Below are the code and all the weights of a small trained network. Each question names an input and a target symbol and asks about switching units off, where a switched-off unit gives its printed mean instead of its output.

import numpy as np


def w(rows, s, z=0):
    codes = np.array(rows[::2]) - 128.0
    scale = np.full(codes.shape[1], s)
    scale[-1] = z or s
    return codes * scale


def norm(h):
    return h / np.sqrt((h * h).mean(-1, keepdims=True) + 1e-5)


def f(y):
    return y / 2 * (1 + np.tanh(0.7978845608 * (y + 0.044715 * y**3)))


def softmax(a):
    e = np.exp(a - a.max(-1, keepdims=True))
    return e / e.sum(-1, keepdims=True)


def log_softmax(a):
    a = a - a.max(-1, keepdims=True)
    return a - np.log(np.exp(a).sum(-1, keepdims=True))


def net(x, mask):
    ids = ['αβγεψω'.index(c) for c in x.split()]
    T = len(ids)
    res = E[ids] + P[:T]
    u = 0
    for l in range(2):
        q, k, v = (norm(res) @ M[l].T for M in (Q, K, V))
        z = softmax(np.where(np.tri(T) > 0, q @ k.T / 2**0.5, -1e9)) @ v
        res = res + np.where(mask[u], z, O[l][:, -1]) @ O[l][:, :-1]
        u += 1
        y = f(norm(res) @ A[l][:, :-1].T + A[l][:, -1])
        res = res + np.where(mask[u : u + 8], y, B[l][:, -1]) @ B[l][:, :-1]
        u += 8
    return log_softmax(norm(res)[-1] @ U[:, :-1].T + U[:, -1])


Q, K, V, O, A, B = {}, {}, {}, {}, {}, {}
E = w([
[46,1,183],'α',
[134,69,172],'β',
[169,206,130],'γ',
[137,72,172],'ε',
[90,163,117],'ψ',
[146,104,117],'ω',
],0.0076)
P = w([
[88,24,153],'0',
[55,4,129],'1',
[60,11,114],'2',
[62,19,131],'3',
[66,51,134],'4',
[78,72,128],'5',
[61,90,119],'6',
[65,137,111],'7',
[53,180,93],'8',
[61,209,109],'9',
[53,215,121],'10',
[17,243,96],'11',
],0.0018)
Q[0] = w([
[66,79,64],'0.h1',
[240,69,4],'0.h1',
],0.003)
K[0] = w([
[197,112,162],'0.h1',
[61,143,252],'0.h1',
],0.0044)
V[0] = w([
[113,152,254],'0.h1',
[134,81,24],'0.h1',
],0.0056)
O[0] = w([
[41,149,254,78],'0.h1',
[184,59,83,253],'0.h1',
],0.0064,0.002)
A[0] = w([
[228,29,201,127],'0.n1',
[226,228,124,83],'0.n2',
[108,167,255,72],'0.n3',
[207,245,202,73],'0.n4',
[109,188,150,3],'0.n5',
[150,203,161,7],'0.n6',
[126,43,169,225],'0.n7',
[159,220,168,40],'0.n8',
],0.0028,0.0024)
B[0] = w([
[98,204,72,192],'0.n1',
[132,56,182,96],'0.n2',
[130,143,194,87],'0.n3',
[99,2,178,82],'0.n4',
[68,101,103,67],'0.n5',
[81,60,123,68],'0.n6',
[172,203,158,250],'0.n7',
[51,7,167,74],'0.n8',
],0.0044,0.0023)
Q[1] = w([
[3,107,249],'1.h1',
[211,170,96],'1.h1',
],0.0044)
K[1] = w([
[3,146,97],'1.h1',
[225,131,162],'1.h1',
],0.0057)
V[1] = w([
[144,74,2],'1.h1',
[184,60,194],'1.h1',
],0.0042)
O[1] = w([
[15,166,231,253],'1.h1',
[252,84,196,203],'1.h1',
],0.0025,0.0018)
A[1] = w([
[130,205,176,6],'1.n1',
[150,118,145,122],'1.n2',
[22,78,97,90],'1.n3',
[174,69,184,122],'1.n4',
[135,103,141,155],'1.n5',
[126,128,9,148],'1.n6',
[253,141,19,225],'1.n7',
[35,137,199,176],'1.n8',
],0.0054,0.0025)
B[1] = w([
[57,151,244,114],'1.n1',
[101,126,103,131],'1.n2',
[112,8,180,129],'1.n3',
[105,149,65,144],'1.n4',
[106,137,112,135],'1.n5',
[250,108,173,168],'1.n6',
[222,122,13,254],'1.n7',
[155,145,4,137],'1.n8',
],0.004,0.0067)
U = w([
[24,27,117,203],'α',
[140,106,196,3],'β',
[84,187,188,105],'γ',
[136,148,232,108],'ε',
[2,223,51,90],'ψ',
[206,129,26,156],'ω',
],0.0093,0.0046)

Each question gives the input, a string of symbols that net reads in full, and the target symbol t.
The units are the heads (2 rows each of Q, K, V and O) and the neurons (one row each of A and B). Each row of codes is followed by its name. A weight is (code - 128) times the scale printed after its matrix; where a second scale follows, it is the last column's (O, A, B and U).
mask holds one flag per unit, layer by layer, with each layer's heads first. A switched-off unit (its flag False) gives its mean, the last column of its rows in O or B, instead of its output. The means were averaged over made-up inputs and are rounded, as every weight is.
A unit's drop is (log p(t) with every unit on - log p(t) with that unit switched off) / (log p(t) with every unit on - log p(t) with every unit switched off).
The circuit of an input: a set's keep is (log p(t) with only the set's units on - log p(t) with every unit switched off) / (log p(t) with every unit on - log p(t) with every unit switched off). Starting from the 12 units with the biggest drops (on a tie, the unit counted first), units are removed one at a time, each time the one whose removal leaves the highest keep (on an exact tie, the one counted first), for as long as the keep stays at least 0.8.
units of the circuit, in order: the units of the circuit, biggest drop first
unit that matters most: the unit with the biggest drop
top k neurons: the k neurons with the biggest drops, biggest first
top k neurons in layer l: the k neurons of layer l with the biggest drops, biggest first
drop of u: that unit's drop, to one decimal
input ε α β, target ε: units of the circuit, in order	[1.n7 0.h1]
input ψ ω γ α α γ ψ, target ψ: top 3 neurons	[1.n7 1.n8 0.n7]
input γ β ω α ψ α α ε, target γ: units of the circuit, in order	[0.h1 1.n7 1.n6]
input ε ω α ω ω α α ε γ β, target ε: top 2 neurons	[1.n7 1.n1]
input ω β ω α α α ε γ, target ε: top 2 neurons	[1.n7 1.n1]
input α ψ ω α α ψ β, target ψ: top 2 neurons	[1.n6 1.n7]
input ψ α ε, target ψ: top 4 neurons	[1.n6 1.n4 1.n7 1.n8]
input α ε γ, target ε: units of the circuit, in order	[1.n7 0.h1 0.n4]
input ω ψ α β α ω ε β γ α γ γ, target γ: unit that matters most	0.h1
input α ω α ψ ε, target ψ: top 4 neurons	[1.n6 0.n1 1.n4 1.n7]
input α ω α ψ γ, target ψ: top 3 neurons	[1.n6 1.n7 1.n4]
input ψ ε γ β ε ε ε ε, target ε: top 2 neurons in layer 1	[1.n7 1.n1]
input β ω γ ε ω α ω β α α α γ, target γ: top 3 neurons in layer 1	[1.n7 1.n1 1.n6]
input α γ ε, target ε: top 2 neurons in layer 0	[0.n3 0.n7]
input γ ψ ψ, target ψ: drop of 0.h1	2.0
input α β ψ α γ, target ψ: drop of 1.n4	0.8
